[-3 47 11 19 11 19  4] result: -3, 4

[-13   0 -35 -21 -43] result: -13, -43

[ -9  -1   8 -41   4] result: -9, 4

[[-14 -23 -28  27]
 [-28  18 -35  11]
 [ 16  -4 -17  14]] result: -14, 14

[[ 12  26  35  -8 -21]
 [-15  -7 -26  13   8]
 [ -6   7 -15  12  -3]] result: 12, -3

[ 11 -45  35  12  33 -31] result: 11, -31

[[ 46 -26 -10  15 -26]
 [ -7  24 -10 -32  41]] result: 46, 41

[[ 10  36 -33 -23 -10  -9 -10]
 [ 13  17 -42   0 -24  -3  -7]
 [ 10  21  -2 -34 -24 -23  -3]] result: 10, -3

[ -4  -6 -26   5 -34 -30   1] result: -4, 1
---
(-0.4, 1.0, 0.3, -1.0) ans = 0.3
((-15.199, 0.733, -0.508, 17.934), (-10.037, 15.055, -17.170, -7.318), (-5.049, 3.827, -1.244, -12.291)) ans = -1.244
(-0.08, -0.17, -0.17, 0.11) ans = -0.17
((0.076, 0.136, 0.039, 0.078), (-0.179, -0.092, 0.166, 0.021)) ans = 0.166
(0.07, 0.12, -0.16, -0.05) ans = -0.16
((-0.13, -0.14, 0.14, -0.06), (0.06, -0.10, -0.03, -0.03)) ans = -0.03
---
-34   17  -27   -8   -8  -17
 -3   17  -15   -5   26   41
 12   -5   16  -21   -5  -10
-> -5

 26    1  -12   30    2
 -4    7  -25  -12   11
-30   34   26   26    1
-> 26

-13  -37   -3    5   44  -21
 11   25    1   -4  -28   14
 -6  -15   -2    2   19   -9
-> 19

 -9  -19  -11  -16  -16
-11   -2  -18  -11  -19
 48   -9   30   19   -7
-> 19

  6   -6   13  -20   -3
  1    5   16  -35   -6
  4   -6    9  -17   -6
-> -17

 37   28  -27    4
-37    3  -33   11
  2   11    7  -40
-> 7

 -1   -1   18   25   11   -8   -4
 28    1   -8    1   36  -31   23
  6    2  -14   23  -38  -32   -6
-> -32

 -7  -31    3  -11   -3
  6    3    3  -20   -4
  1   -3    4  -38  -29
-> -38

-8  -1   0  40  40  40  40
-8   0   0  -1   0   0  40
-8   0  40  40  40  40  40
-> 40
---
533,238,793,690,207,286
738,147,452,374,8,632
Out: 238

30,44,20,46,18
23,48,26,75,39
Out: 44

7,2,4,1
9,7,5,7
Out: 2

5,2,7,7,3
8,6,6,5,5
Out: 2

79,48,48,66,71,58
35,90,44,88,16,89
Out: 48

618,532,498,578,-500,618,129
-500,-499,-102,-455,549,-482,-445
Out: 532

8,2,1,8,7
4,5,2,1,0
Out: 2

-3,19,-29,-1
-1,26,-27,8
Out: 19
---
[[625 325 374 515 236 301]
 [201  76 201  69 472 926]
 [412 471 161 250 311 483]]: 311

[[4043 8017 9144 3928 6653 2479]
 [3765 4010 5426 3771 4326 3972]
 [3858 4455 6542 3561 4693 3723]]: 4693

[[3 8 7 3]
 [2 7 5 4]
 [1 8 7 4]]: 7

[[5 6 6 6 6 7]
 [4 7 6 1 7 6]
 [6 7 6 7 7 6]]: 7

[[4 6 6 5 5 5]
 [5 6 3 7 2 4]
 [7 5 6 6 5 5]]: 5

[[43 11 73 46 34 20  8]
 [72 93 48 51 74 91 98]
 [51 69 78 45 63 64 64]]: 64

[[48 82 70 51 80]
 [70 57 64 64 41]
 [13 75 56 20 70]]: 20
---
[-47 -19   3   6  -7 -41 -10] out 6, -47

[[  3  -7 -22   6  -7  -9]
 [-18 -23   7 -34 -10 -24]] out 7, -34

[-11  10 -39  41  11  28] out 41, -39

[ 18  29 -14  34] out 34, -14

[-14  20 -24  47] out 47, -24

[[ -5 -14  31 -36]
 [  5  -9 -15 -25]] out 31, -36

[ -1  13  27  38 -21  -5] out 38, -21

[ 14  -6 -21  36] out 36, -21

[  9 -12  -6 -14  40  20  -7] out 40, -14

[ 34  -1  35 -27  43] out 43, -27
---
[42, 22, -46, -2, -5, -19] → -46
[-44, -32, 10, -8, 0, -25, -18] → -8
[[37, 4, -21, 7, 9], [11, 14, -5, -1, 5], [-3, 7, 15, 7, 1]] → 7
[27, -31, -43, -12, -22] → -31
[[-13, 11, 7, 20, -40, 12, 12], [-19, -4, 6, -32, 20, -5, -28]] → -32
[-17, -13, -28, 19, -33, 32, -36] → 19
[-4, 6, -17, 12, 38, -11, 7] → 12
---
[[5, 14, -1, 11, -3, -20, -2], [-18, 7, 23, -10, 6, -19, -34]]	23
[[5, 4, 10, -31, 6, -11], [-27, -46, 0, 32, 0, 27]]	0
[[-3, -40, -20, 17, 12, 1, 3], [-15, -24, -28, 9, 15, -11, 9]]	-28
[[-34, -4, -42, 22], [5, 20, 16, -12]]	16
[[44, 21, 45, 41, -39, -34, -35], [36, 26, 45, 22, -31, -21, -46]]	45
[[-41, 27, 23, 15, 16, 10], [-33, 34, 24, 6, 26, 4]]	24
[[19, 9, -32, 11, 31, 6, -40], [24, 44, 7, 0, -12, 38, 0]]	7
